Below is a small trained network, with its code and all its weights. Each question gives an input and a class and asks what happens when units are switched off, that is, made to give their printed mean instead of their output.

import numpy as np


def w(rows, s, z=0):
    codes = np.array(rows[::2]) - 128.0
    scale = np.full(codes.shape[1], s)
    scale[-1] = z or s
    return codes * scale


def norm(h):
    return h / np.sqrt((h * h).mean(-1, keepdims=True) + 1e-5)


def f(y):
    return y / 2 * (1 + np.tanh(0.7978845608 * (y + 0.044715 * y**3)))


def log_softmax(a):
    a = a - a.max(-1, keepdims=True)
    return a - np.log(np.exp(a).sum(-1, keepdims=True))


def net(x, mask):
    res = np.array(x, float).reshape(1, 4) / 4 @ E
    u = 0
    for l in range(4):
        y = f(norm(res) @ A[l][:, :-1].T + A[l][:, -1])
        res = res + np.where(mask[u : u + 10], y, B[l][:, -1]) @ B[l][:, :-1]
        u += 10
    return log_softmax(norm(res)[-1] @ U[:, :-1].T + U[:, -1])


A, B = {}, {}
E = w([
[157,140,67,201,69,111,178,146,134],'x0',
[53,92,62,119,145,125,53,182,81],'x1',
[150,106,157,64,106,138,173,233,153],'x2',
[93,158,171,127,187,133,131,149,244],'x3',
],0.012)
A[0] = w([
[126,119,126,146,146,130,109,71,148,101],'L0N1',
[142,124,100,172,115,123,144,149,164,61],'L0N2',
[122,130,53,162,131,128,109,157,139,117],'L0N3',
[134,128,152,151,135,131,134,6,144,38],'L0N4',
[141,120,143,119,117,131,150,222,146,65],'L0N5',
[129,115,114,102,131,119,105,179,58,59],'L0N6',
[138,137,125,172,123,126,151,94,206,61],'L0N7',
[133,128,99,139,117,135,138,164,94,56],'L0N8',
[144,105,116,127,133,134,118,117,141,1],'L0N9',
[119,132,201,74,159,129,116,165,225,186],'L0N10',
],0.023,0.0048)
B[0] = w([
[87,165,100,98,174,101,135,67,173,163],'L0N1',
[84,138,122,163,85,112,194,147,167,163],'L0N2',
[122,102,201,204,147,88,60,181,106,187],'L0N3',
[143,220,179,68,99,28,57,116,80,197],'L0N4',
[146,143,143,41,148,104,87,129,156,197],'L0N5',
[73,103,72,93,117,188,149,120,86,193],'L0N6',
[143,141,82,146,113,254,220,114,110,186],'L0N7',
[140,73,107,148,107,130,140,172,116,163],'L0N8',
[79,152,73,107,88,97,95,119,155,120],'L0N9',
[89,30,196,127,165,140,205,96,184,249],'L0N10',
],0.024,0.019)
A[1] = w([
[136,132,128,23,105,141,125,252,165,68],'L1N1',
[171,82,130,133,83,128,115,164,64,197],'L1N2',
[108,82,161,190,156,158,122,90,152,72],'L1N3',
[69,114,87,174,112,158,115,208,137,11],'L1N4',
[120,105,75,86,110,222,114,178,50,9],'L1N5',
[180,95,243,126,184,187,179,106,134,212],'L1N6',
[212,163,98,110,131,136,119,57,124,3],'L1N7',
[152,185,147,166,149,126,96,129,140,34],'L1N8',
[166,143,109,178,102,158,183,209,138,185],'L1N9',
[180,137,110,161,218,188,33,158,150,110],'L1N10',
],0.021,0.0025)
B[1] = w([
[208,159,88,102,131,21,151,30,186,184],'L1N1',
[181,17,130,111,148,182,171,98,124,181],'L1N2',
[136,206,72,149,145,139,52,123,150,184],'L1N3',
[151,111,157,120,141,105,59,201,87,189],'L1N4',
[135,141,113,6,135,182,151,202,111,204],'L1N5',
[55,53,154,121,118,76,86,148,144,251],'L1N6',
[102,131,225,126,140,127,83,170,84,151],'L1N7',
[120,172,172,148,93,143,132,117,120,141],'L1N8',
[140,153,189,162,49,132,159,148,181,166],'L1N9',
[111,146,85,129,231,116,178,61,137,138],'L1N10',
],0.022,0.02)
A[2] = w([
[97,102,220,83,140,109,125,134,243,115],'L2N1',
[113,130,66,249,181,159,249,84,194,155],'L2N2',
[195,90,99,181,137,125,107,105,56,33],'L2N3',
[120,94,29,246,46,86,123,215,155,51],'L2N4',
[72,88,85,234,59,187,226,199,119,133],'L2N5',
[223,130,171,153,11,76,224,127,146,135],'L2N6',
[202,225,90,58,63,115,89,77,168,20],'L2N7',
[146,196,106,117,198,138,185,47,149,1],'L2N8',
[39,165,136,97,137,165,124,88,226,49],'L2N9',
[142,170,157,174,118,168,165,53,39,98],'L2N10',
],0.017,0.0041)
B[2] = w([
[62,83,101,161,132,92,79,122,158,254],'L2N1',
[142,193,89,151,85,204,141,114,127,155],'L2N2',
[105,83,155,97,117,139,157,109,151,137],'L2N3',
[139,47,250,99,123,65,133,164,118,146],'L2N4',
[174,168,154,157,79,211,185,143,162,164],'L2N5',
[59,135,64,92,197,136,106,3,140,174],'L2N6',
[188,134,162,203,92,91,133,157,72,162],'L2N7',
[148,76,162,130,131,46,192,130,112,135],'L2N8',
[129,54,59,164,134,137,144,74,88,193],'L2N9',
[22,145,132,103,95,131,67,187,140,148],'L2N10',
],0.024,0.021)
A[3] = w([
[145,89,132,117,170,182,92,87,86,65],'L3N1',
[153,155,172,43,245,122,130,196,221,111],'L3N2',
[82,136,49,152,208,94,77,205,236,126],'L3N3',
[201,117,130,87,227,223,59,140,131,94],'L3N4',
[151,113,1,130,102,162,172,184,141,151],'L3N5',
[236,164,112,156,184,126,38,115,23,146],'L3N6',
[244,227,155,167,103,205,161,100,106,108],'L3N7',
[82,71,98,84,195,127,133,146,96,62],'L3N8',
[195,216,79,196,180,104,87,229,175,3],'L3N9',
[137,129,71,178,154,78,183,105,90,105],'L3N10',
],0.015,0.0033)
B[3] = w([
[108,117,98,134,141,72,171,138,115,160],'L3N1',
[88,121,93,191,88,120,124,86,39,181],'L3N2',
[111,170,184,111,225,136,133,113,128,228],'L3N3',
[106,129,112,76,40,108,135,140,150,194],'L3N4',
[125,128,57,251,106,115,124,151,76,179],'L3N5',
[84,145,130,142,140,164,139,77,123,185],'L3N6',
[88,85,82,158,168,150,68,98,108,147],'L3N7',
[91,105,86,112,133,109,100,140,148,252],'L3N8',
[161,148,205,110,105,88,92,167,137,128],'L3N9',
[150,129,132,142,154,149,78,159,161,133],'L3N10',
],0.025,0.011)
U = w([
[157,77,39,53,97,146,151,193,69,153],'0',
[114,163,81,169,88,226,196,77,182,89],'1',
[61,47,137,129,151,92,116,104,172,226],'2',
[210,101,176,168,94,167,142,231,116,93],'3',
[167,178,118,156,191,154,136,138,140,2],'4',
[102,224,166,126,100,108,87,121,55,186],'5',
[251,170,69,107,119,75,173,88,161,43],'6',
],0.017,0.0037)

Each question gives the input, the list of numbers given to net, and the class t.
The units are the neurons (one row each of A and B). Each row of codes is followed by its name. A weight is (code - 128) times the scale printed after its matrix; where a second scale follows, it is the last column's (A, B and U).
mask holds one flag per neuron, layer by layer. A switched-off neuron (its flag False) gives its mean, the last column of its row in B, instead of its output. The means were averaged over made-up inputs and are rounded, as every weight is.
A unit's drop is (log p(t) with every unit on - log p(t) with that unit switched off) / (log p(t) with every unit on - log p(t) with every unit switched off).
The circuit of an input: a set's keep is (log p(t) with only the set's units on - log p(t) with every unit switched off) / (log p(t) with every unit on - log p(t) with every unit switched off). Starting from the 12 units with the biggest drops (on a tie, the unit counted first), units are removed one at a time, each time the one whose removal leaves the highest keep (on an exact tie, the one counted first), for as long as the keep stays at least 0.8.
units of the circuit, in order: the units of the circuit, biggest drop first
unit that matters most: the unit with the biggest drop
top k neurons: the k neurons with the biggest drops, biggest first
top k neurons in layer l: the k neurons of layer l with the biggest drops, biggest first
input [8,-2,8,-8], class 6: units of the circuit, in order	L1N1, L0N10
input [-4,-5,-4,1], class 5: units of the circuit, in order	L0N4
input [6,5,-5,-7], class 0: units of the circuit, in order	L0N10, L1N5
input [7,3,2,-8], class 0: top 3 neurons	L0N10, L1N5, L0N6
input [-5,-1,-3,-8], class 5: units of the circuit, in order	L0N10, L1N6
input [3,-4,-3,4], class 1: top 4 neurons	L0N7, L0N2, L0N5, L1N4
input [-8,1,-8,2], class 5: units of the circuit, in order	L0N4, L0N10
input [6,-7,6,-6], class 6: units of the circuit, in order	L0N10, L1N1
input [0,7,-8,-2], class 5: units of the circuit, in order	L0N10, L1N6
input [-5,1,-6,2], class 5: units of the circuit, in order	L0N4, L0N10
input [8,-4,-4,-2], class 1: units of the circuit, in order	L0N7, L2N5
input [8,-1,1,-2], class 3: top 2 neurons in layer 2	L2N4, L2N5
input [0,5,-3,-1], class 0: top 2 neurons	L0N10, L0N6
input [5,-4,6,-3], class 6: top 2 neurons	L0N10, L1N1
input [4,0,-2,7], class 1: units of the circuit, in order	L0N7
input [1,-1,8,-5], class 6: units of the circuit, in order	L1N1, L0N10
input [3,1,-3,-5], class 0: top 2 neurons	L0N10, L0N2
input [5,-8,5,6], class 1: top 2 neurons	L0N7, L0N4
input [5,0,-5,6], class 1: top 2 neurons	L0N7, L0N2
input [6,-8,1,-7], class 1: top 2 neurons	L0N10, L0N5
input [6,5,-6,-2], class 3: unit that matters most	L0N5
